Below are the code and all the weights of a small trained network. Each question names an input and a target symbol and asks about switching units off, where a switched-off unit gives its printed mean instead of its output.

import numpy as np


def w(rows, s, z=0):
    codes = np.array(rows[::2]) - 128.0
    scale = np.full(codes.shape[1], s)
    scale[-1] = z or s
    return codes * scale


def norm(h):
    return h / np.sqrt((h * h).mean(-1, keepdims=True) + 1e-5)


def f(y):
    return np.maximum(y, 0)


def softmax(a):
    e = np.exp(a - a.max(-1, keepdims=True))
    return e / e.sum(-1, keepdims=True)


def log_softmax(a):
    a = a - a.max(-1, keepdims=True)
    return a - np.log(np.exp(a).sum(-1, keepdims=True))


def net(x, mask):
    ids = ['Ωαβγεζθλμσ'.index(c) for c in x.split()]
    T = len(ids)
    res = E[ids] + P[:T]
    r = norm(res)
    for j in range(3):
        rows = slice(2 * j, 2 * j + 2)
        q, k, v = (r @ M[0][rows].T for M in (Q, K, V))
        z = softmax(np.where(np.tri(T) > 0, q @ k.T / 2**0.5, -1e9)) @ v
        o = O[0][rows]
        res = res + np.where(mask[j], z, o[:, -1]) @ o[:, :-1]
    y = f(norm(res) @ A[0][:, :-1].T + A[0][:, -1])
    res = res + np.where(mask[3:15], y, B[0][:, -1]) @ B[0][:, :-1]
    return log_softmax(norm(res)[-1] @ U[:, :-1].T + U[:, -1])


Q, K, V, O, A, B = {}, {}, {}, {}, {}, {}
E = w([
[130,184,25,60,105,102,141,131,156,108,152,125],'Ω',
[59,103,72,191,118,125,117,152,142,114,38,195],'α',
[86,86,136,106,187,103,140,153,157,175,138,137],'β',
[121,103,172,212,74,109,152,154,228,165,170,112],'γ',
[183,253,153,176,146,125,106,32,175,152,55,110],'ε',
[63,137,194,65,145,180,163,144,169,127,147,133],'ζ',
[79,123,110,158,127,126,168,67,51,148,130,27],'θ',
[87,191,164,121,91,70,152,216,119,193,63,103],'λ',
[148,150,193,149,167,193,52,182,113,156,131,121],'μ',
[155,87,137,92,61,190,122,123,172,144,13,60],'σ',
],0.025)
P = w([
[175,94,96,113,191,43,119,153,57,56,146,68],'0',
[29,81,133,82,82,88,8,100,86,180,134,122],'1',
[28,109,129,109,104,120,46,108,126,163,118,91],'2',
[44,143,128,141,120,161,91,139,157,170,116,84],'3',
[48,164,106,159,136,180,116,143,175,175,112,65],'4',
[72,189,110,198,146,202,181,163,198,179,98,50],'5',
[87,214,90,216,166,215,175,153,207,178,92,56],'6',
[90,211,77,236,151,231,205,175,212,181,84,52],'7',
],0.012)
Q[0] = w([
[29,191,220,254,156,85,143,183,135,209,173,144],'h1',
[36,190,28,123,137,181,104,187,159,205,84,33],'h1',
[46,138,57,68,188,187,129,195,118,145,68,87],'h2',
[30,149,66,146,151,188,131,110,193,182,81,21],'h2',
[16,162,123,159,132,207,84,189,191,212,43,19],'h3',
[135,153,146,141,86,139,181,172,98,79,202,216],'h3',
],0.007)
K[0] = w([
[162,110,131,75,127,130,116,131,103,87,75,119],'h1',
[184,122,110,164,200,83,166,170,109,62,136,108],'h1',
[125,169,149,150,126,60,134,163,148,92,118,117],'h2',
[199,103,153,126,203,129,133,147,71,10,90,111],'h2',
[200,112,98,130,212,67,139,174,128,38,131,44],'h3',
[69,137,147,131,96,148,156,99,127,143,131,147],'h3',
],0.012)
V[0] = w([
[117,120,62,131,94,16,146,229,75,151,138,144],'h1',
[162,75,136,30,80,176,162,128,123,11,107,108],'h1',
[172,96,220,41,118,96,143,215,127,156,130,148],'h2',
[86,157,185,158,32,137,207,144,56,2,159,57],'h2',
[139,76,78,118,46,201,36,142,130,168,47,76],'h3',
[85,90,55,146,51,82,201,146,254,156,169,91],'h3',
],0.0072)
O[0] = w([
[144,157,169,156,158,77,105,182,207,23,132,58,253],'h1',
[114,47,126,51,120,121,97,133,127,139,102,111,97],'h1',
[206,84,117,155,115,154,135,131,150,99,189,194,215],'h2',
[158,149,132,152,74,43,198,140,161,136,93,138,168],'h2',
[132,220,52,167,157,113,181,126,193,101,184,146,254],'h3',
[130,146,125,149,173,140,114,22,181,254,114,134,105],'h3',
],0.011,0.0028)
A[0] = w([
[71,140,110,130,145,191,128,139,67,182,93,128,167],'n1',
[121,162,68,95,89,135,133,182,76,68,148,138,131],'n2',
[109,55,113,172,109,118,165,154,137,129,132,161,43],'n3',
[165,108,145,51,75,153,151,81,114,155,122,154,254],'n4',
[96,147,103,104,104,176,104,113,140,114,105,121,61],'n5',
[102,147,123,94,197,128,194,137,133,144,186,166,167],'n6',
[207,147,77,128,129,117,134,100,86,85,113,166,77],'n7',
[131,187,114,136,136,94,93,117,99,63,106,101,85],'n8',
[152,155,129,187,182,49,130,94,114,114,180,142,87],'n9',
[180,69,147,140,147,212,183,171,96,77,134,178,42],'n10',
[251,156,125,103,185,64,73,111,94,108,143,149,68],'n11',
[157,99,161,124,164,180,31,168,121,145,143,122,84],'n12',
],0.013,0.0031)
B[0] = w([
[176,156,126,146,114,137,156,117,115,1,145,14,254],'n1',
[120,134,97,115,176,76,97,38,111,125,73,170,213],'n2',
[146,166,130,117,139,86,57,93,125,20,95,49,170],'n3',
[139,168,156,34,178,211,131,154,210,107,108,117,170],'n4',
[157,125,135,168,174,158,145,164,119,146,185,141,197],'n5',
[149,215,133,127,170,73,111,133,144,54,122,92,185],'n6',
[156,100,146,126,171,73,64,67,119,97,89,116,152],'n7',
[108,98,138,100,126,205,191,148,192,185,146,155,198],'n8',
[108,143,182,67,76,142,119,91,50,24,138,132,179],'n9',
[105,178,138,221,149,192,128,122,239,136,21,97,176],'n10',
[156,112,116,185,113,58,73,74,60,253,209,142,155],'n11',
[169,127,103,150,217,94,229,171,134,150,141,132,210],'n12',
],0.0097,0.0074)
U = w([
[145,129,161,88,208,21,67,84,136,87,113,75,253],'Ω',
[28,159,167,114,136,203,140,138,186,128,175,152,143],'α',
[191,96,100,203,161,171,139,177,110,180,180,132,139],'β',
[172,171,190,165,123,146,142,6,130,181,123,165,84],'γ',
[115,115,120,132,110,152,161,67,36,100,182,68,99],'ε',
[197,84,109,74,110,161,109,119,170,126,93,98,50],'ζ',
[133,173,149,108,81,12,194,187,79,198,70,145,74],'θ',
[173,93,174,186,27,98,102,124,175,87,219,148,117],'λ',
[78,92,88,202,140,121,87,110,123,86,75,216,87],'μ',
[179,156,1,69,110,95,144,105,162,140,213,161,133],'σ',
],0.0078,0.0059)

Each question gives the input, a string of symbols that net reads in full, and the target symbol t.
The units are the heads (2 rows each of Q, K, V and O) and the neurons (one row each of A and B). Each row of codes is followed by its name. A weight is (code - 128) times the scale printed after its matrix; where a second scale follows, it is the last column's (O, A, B and U).
mask holds one flag per unit, heads first, then neurons. A switched-off unit (its flag False) gives its mean, the last column of its rows in O or B, instead of its output. The means were averaged over made-up inputs and are rounded, as every weight is.
A unit's drop is (log p(t) with every unit on - log p(t) with that unit switched off) / (log p(t) with every unit on - log p(t) with every unit switched off).
The circuit of an input: a set's keep is (log p(t) with only the set's units on - log p(t) with every unit switched off) / (log p(t) with every unit on - log p(t) with every unit switched off). Starting from the 12 units with the biggest drops (on a tie, the unit counted first), units are removed one at a time, each time the one whose removal leaves the highest keep (on an exact tie, the one counted first), for as long as the keep stays at least 0.8.
circuit, biggest first: the units of the circuit, biggest drop first
most important unit: the unit with the biggest drop
k most important neurons: the k neurons with the biggest drops, biggest first
which heads matter: for each layer, one digit per head in row order, 1 if its drop is at least 0.15 and else 0, layers parted by /
drop of u: that unit's drop, to one decimal
input γ Ω σ Ω Ω α μ, target γ: which heads matter => 001
input σ σ σ γ, target σ: circuit, biggest first => (h3)
input σ σ μ σ λ γ, target σ: which heads matter => 101
input ζ Ω γ σ γ, target ζ: 2 most important neurons => (n4, n3)
input ε λ σ α σ β α, target ε: which heads matter => 110
input ζ α σ γ ε ζ Ω, target ζ: circuit, biggest first => (h3, h1)
input λ λ γ α, target λ: which heads matter => 110
input γ σ γ γ λ α λ, target γ: which heads matter => 001
input ε ε γ μ ζ ζ σ, target ε: circuit, biggest first => (h2, n1, h1)
input β ζ ζ μ, target β: which heads matter => 010
input α σ α ε, target α: which heads matter => 010
input λ μ γ θ σ, target λ: which heads matter => 110
input α ε θ Ω, target α: circuit, biggest first => (n8, h2)
input μ σ γ λ, target μ: most important unit => h3
input ε μ λ, target ε: which heads matter => 110
input β σ α σ, target β: circuit, biggest first => (h2, n12)
input σ λ γ σ Ω γ μ ζ, target σ: circuit, biggest first => (h3, h1)
input β γ σ θ γ λ, target β: which heads matter => 011
input γ σ ε, target γ: drop of n2 => 0.0
input γ μ θ β σ μ λ θ, target γ: circuit, biggest first => (h3)
